Here is a tiny trained network, its code and every weight. The questions are about switching its units off for an input and a target symbol, where a switched-off unit gives its printed mean instead of its output.

import numpy as np


def w(rows, s, z=0):
    codes = np.array(rows[::2]) - 128.0
    scale = np.full(codes.shape[1], s)
    scale[-1] = z or s
    return codes * scale


def f(y):
    return y / 2 * (1 + np.tanh(0.7978845608 * (y + 0.044715 * y**3)))


def softmax(a):
    e = np.exp(a - a.max(-1, keepdims=True))
    return e / e.sum(-1, keepdims=True)


def log_softmax(a):
    a = a - a.max(-1, keepdims=True)
    return a - np.log(np.exp(a).sum(-1, keepdims=True))


def net(x, mask):
    ids = ['αβγεζημξπστφψω'.index(c) for c in x.split()]
    T = len(ids)
    res = E[ids] + P[:T]
    u = 0
    for l in range(3):
        r = res
        for j in range(3):
            rows = slice(4 * j, 4 * j + 4)
            q, k, v = (r @ M[l][rows].T for M in (Q, K, V))
            z = softmax(np.where(np.tri(T) > 0, q @ k.T / 4**0.5, -1e9)) @ v
            o = O[l][rows]
            res = res + np.where(mask[u + j], z, o[:, -1]) @ o[:, :-1]
        u += 3
        y = f(res @ A[l][:, :-1].T + A[l][:, -1])
        res = res + np.where(mask[u : u + 4], y, B[l][:, -1]) @ B[l][:, :-1]
        u += 4
    return log_softmax(res[-1] @ U[:, :-1].T + U[:, -1])


Q, K, V, O, A, B = {}, {}, {}, {}, {}, {}
E = w([
[102,250,156],'α',
[125,93,195],'β',
[143,204,79],'γ',
[102,190,83],'ε',
[112,115,101],'ζ',
[87,125,127],'η',
[147,122,73],'μ',
[147,141,128],'ξ',
[67,167,170],'π',
[170,141,127],'σ',
[196,116,121],'τ',
[96,72,100],'φ',
[89,138,130],'ψ',
[83,141,133],'ω',
],0.026)
P = w([
[146,129,198],'0',
[133,159,253],'1',
[133,129,242],'2',
[133,134,221],'3',
[131,138,199],'4',
[149,141,172],'5',
[171,143,149],'6',
[170,137,162],'7',
],0.0045)
Q[0] = w([
[212,75,222],'L0H1',
[148,95,129],'L0H1',
[207,105,212],'L0H1',
[28,145,65],'L0H1',
[94,130,140],'L0H2',
[180,97,199],'L0H2',
[169,130,203],'L0H2',
[114,136,108],'L0H2',
[152,69,155],'L0H3',
[100,39,163],'L0H3',
[203,251,213],'L0H3',
[206,211,229],'L0H3',
],0.014)
K[0] = w([
[170,137,211],'L0H1',
[108,152,106],'L0H1',
[175,110,233],'L0H1',
[107,160,16],'L0H1',
[144,134,76],'L0H2',
[160,102,217],'L0H2',
[117,101,142],'L0H2',
[119,135,103],'L0H2',
[194,63,91],'L0H3',
[149,18,131],'L0H3',
[132,227,251],'L0H3',
[160,181,237],'L0H3',
],0.013)
V[0] = w([
[56,164,111],'L0H1',
[173,107,146],'L0H1',
[202,72,39],'L0H1',
[51,174,149],'L0H1',
[136,159,103],'L0H2',
[140,40,39],'L0H2',
[95,1,219],'L0H2',
[134,154,110],'L0H2',
[66,159,176],'L0H3',
[134,98,203],'L0H3',
[72,184,91],'L0H3',
[152,103,148],'L0H3',
],0.0092)
O[0] = w([
[160,79,153,105],'L0H1',
[124,163,112,145],'L0H1',
[6,125,115,116],'L0H1',
[187,93,150,116],'L0H1',
[115,98,149,128],'L0H2',
[37,227,96,18],'L0H2',
[190,228,50,119],'L0H2',
[118,103,146,130],'L0H2',
[136,89,50,251],'L0H3',
[129,184,78,165],'L0H3',
[132,38,111,191],'L0H3',
[126,169,132,104],'L0H3',
],0.011,0.003)
A[0] = w([
[129,177,193,36],'L0N1',
[108,119,52,111],'L0N2',
[141,83,87,105],'L0N3',
[119,217,253,2],'L0N4',
],0.0078,0.0035)
B[0] = w([
[254,106,101,126],'L0N1',
[224,30,209,189],'L0N2',
[176,142,50,251],'L0N3',
[153,63,31,185],'L0N4',
],0.0061,0.0024)
Q[1] = w([
[142,141,118],'L1H1',
[145,119,82],'L1H1',
[98,121,176],'L1H1',
[137,149,137],'L1H1',
[100,16,110],'L1H2',
[102,143,110],'L1H2',
[118,195,119],'L1H2',
[122,84,124],'L1H2',
[158,104,57],'L1H3',
[87,74,154],'L1H3',
[155,39,98],'L1H3',
[118,72,3],'L1H3',
],0.016)
K[1] = w([
[142,135,124],'L1H1',
[113,117,86],'L1H1',
[127,130,170],'L1H1',
[153,143,147],'L1H1',
[107,86,34],'L1H2',
[128,159,114],'L1H2',
[138,173,160],'L1H2',
[120,107,95],'L1H2',
[188,169,149],'L1H3',
[44,155,128],'L1H3',
[111,157,104],'L1H3',
[182,255,212],'L1H3',
],0.016)
V[1] = w([
[119,145,103],'L1H1',
[206,216,95],'L1H1',
[61,110,88],'L1H1',
[242,125,235],'L1H1',
[113,152,76],'L1H2',
[116,204,121],'L1H2',
[129,120,160],'L1H2',
[130,74,3],'L1H2',
[137,143,114],'L1H3',
[137,172,91],'L1H3',
[130,115,133],'L1H3',
[118,117,143],'L1H3',
],0.0042)
O[1] = w([
[132,97,146,128],'L1H1',
[107,1,219,203],'L1H1',
[189,114,97,86],'L1H1',
[10,223,145,187],'L1H1',
[175,102,180,130],'L1H2',
[154,29,150,70],'L1H2',
[112,137,100,111],'L1H2',
[174,203,217,255],'L1H2',
[109,145,135,163],'L1H3',
[98,183,140,212],'L1H3',
[128,114,122,111],'L1H3',
[148,116,126,96],'L1H3',
],0.0039,0.0033)
A[1] = w([
[2,114,105,33],'L1N1',
[167,193,12,6],'L1N2',
[30,209,21,206],'L1N3',
[223,187,177,213],'L1N4',
],0.0068,0.0021)
B[1] = w([
[143,115,244,187],'L1N1',
[186,74,221,198],'L1N2',
[58,173,42,202],'L1N3',
[37,174,97,253],'L1N4',
],0.011,0.0054)
Q[2] = w([
[114,105,127],'L2H1',
[153,136,127],'L2H1',
[97,117,129],'L2H1',
[78,140,135],'L2H1',
[119,136,119],'L2H2',
[66,113,137],'L2H2',
[101,66,210],'L2H2',
[127,118,143],'L2H2',
[248,94,106],'L2H3',
[54,159,70],'L2H3',
[117,138,92],'L2H3',
[98,130,173],'L2H3',
],0.014)
K[2] = w([
[122,107,118],'L2H1',
[141,137,128],'L2H1',
[109,118,129],'L2H1',
[100,144,147],'L2H1',
[118,129,132],'L2H2',
[104,133,170],'L2H2',
[138,149,188],'L2H2',
[129,132,136],'L2H2',
[4,93,108],'L2H3',
[148,156,87],'L2H3',
[131,145,102],'L2H3',
[170,124,162],'L2H3',
],0.013)
V[2] = w([
[128,253,191],'L2H1',
[128,114,122],'L2H1',
[134,161,137],'L2H1',
[123,179,165],'L2H1',
[112,140,194],'L2H2',
[133,92,25],'L2H2',
[223,212,117],'L2H2',
[120,137,166],'L2H2',
[152,149,151],'L2H3',
[107,100,92],'L2H3',
[68,92,104],'L2H3',
[121,103,83],'L2H3',
],0.0049)
O[2] = w([
[157,26,144,248],'L2H1',
[124,144,126,115],'L2H1',
[135,106,126,152],'L2H1',
[140,91,141,183],'L2H1',
[168,157,93,171],'L2H2',
[83,84,189,76],'L2H2',
[2,130,87,59],'L2H2',
[149,143,107,153],'L2H2',
[156,126,132,132],'L2H3',
[99,121,121,108],'L2H3',
[68,145,127,146],'L2H3',
[111,106,111,94],'L2H3',
],0.0058,0.0013)
A[2] = w([
[111,235,185,1],'L2N1',
[123,111,5,152],'L2N2',
[78,150,85,89],'L2N3',
[203,181,156,136],'L2N4',
],0.012,0.0065)
B[2] = w([
[177,16,107,194],'L2N1',
[163,200,70,243],'L2N2',
[171,127,254,183],'L2N3',
[2,111,62,254],'L2N4',
],0.0099,0.0038)
U = w([
[180,19,171,12],'α',
[142,132,160,110],'β',
[182,93,224,7],'γ',
[158,114,176,89],'ε',
[133,173,159,254],'ζ',
[172,150,154,223],'η',
[42,155,227,135],'μ',
[30,65,79,91],'ξ',
[147,153,145,220],'π',
[124,125,162,13],'σ',
[105,141,181,211],'τ',
[149,255,161,222],'φ',
[172,121,109,201],'ψ',
[231,117,98,127],'ω',
],0.0095,0.0025)

Each question gives the input, a string of symbols that net reads in full, and the target symbol t.
The units are the heads (4 rows each of Q, K, V and O) and the neurons (one row each of A and B). Each row of codes is followed by its name. A weight is (code - 128) times the scale printed after its matrix; where a second scale follows, it is the last column's (O, A, B and U).
mask holds one flag per unit, layer by layer, with each layer's heads first. A switched-off unit (its flag False) gives its mean, the last column of its rows in O or B, instead of its output. The means were averaged over made-up inputs and are rounded, as every weight is.
A unit's drop is (log p(t) with every unit on - log p(t) with that unit switched off) / (log p(t) with every unit on - log p(t) with every unit switched off).
The circuit of an input: a set's keep is (log p(t) with only the set's units on - log p(t) with every unit switched off) / (log p(t) with every unit on - log p(t) with every unit switched off). Starting from the 12 units with the biggest drops (on a tie, the unit counted first), units are removed one at a time, each time the one whose removal leaves the highest keep (on an exact tie, the one counted first), for as long as the keep stays at least 0.8.
units of the circuit, in order: the units of the circuit, biggest drop first
most important unit: the unit with the biggest drop
top k neurons: the k neurons with the biggest drops, biggest first
k most important neurons of layer l: the k neurons of layer l with the biggest drops, biggest first
which heads matter: for each layer, one digit per head in row order, 1 if its drop is at least 0.15 and else 0, layers parted by /
input ε μ φ η τ σ, target φ: 2 most important neurons of layer 1	L1N3, L1N1
input τ β μ ψ φ ξ, target ξ: which heads matter	111 / 000 / 000
input τ τ τ τ φ μ ψ, target μ: which heads matter	110 / 000 / 000
input τ ξ μ η α ξ, target ω: which heads matter	001 / 000 / 000
input γ τ ζ ω τ, target φ: 2 most important neurons of layer 1	L1N3, L1N1
input ξ σ α φ μ μ α, target μ: units of the circuit, in order	L0H1, L0H2
input ζ μ φ, target μ: which heads matter	111 / 000 / 000
input ξ α α, target α: which heads matter	011 / 000 / 000
input ψ φ φ ξ α α σ, target ω: most important neuron of layer 1	L1N1
input α μ φ μ σ μ μ ψ, target μ: top 3 neurons	L1N3, L2N3, L1N2
input τ τ μ ψ τ α φ, target α: units of the circuit, in order	L1N3, L1N4
input τ φ γ α τ ε, target ω: 2 most important neurons of layer 2	L2N2, L2N4
input τ σ α π, target α: top 2 neurons	L1N3, L1N4
input π ξ α τ γ ε ξ, target ω: units of the circuit, in order	L0H3, L2N2
input σ α ε α φ, target α: units of the circuit, in order	L0H2
input β τ ε, target ξ: units of the circuit, in order	L0H2, L1N2
input η α ζ μ μ γ, target ω: units of the circuit, in order	L0H3, L2N2
input τ μ β σ η φ τ τ, target ξ: top 2 neurons	L2N4, L2N1
input β τ ζ μ μ μ φ ξ, target ξ: units of the circuit, in order	L2N4, L0H3, L2N1, L0H2
input ψ β τ σ, target ξ: units of the circuit, in order	L2N4, L0H2
input φ μ ω η ω μ β, target ξ: 2 most important neurons of layer 1	L1N2, L1N4
input η ξ ψ β, target ξ: which heads matter	010 / 000 / 000
input π τ α ω, target α: most important unit	L0H2
input τ φ β α τ η γ, target ω: 2 most important neurons of layer 1	L1N4, L1N1
input μ μ ζ, target μ: 2 most important neurons of layer 1	L1N3, L1N2
input ε β φ μ, target φ: which heads matter	011 / 110 / 000
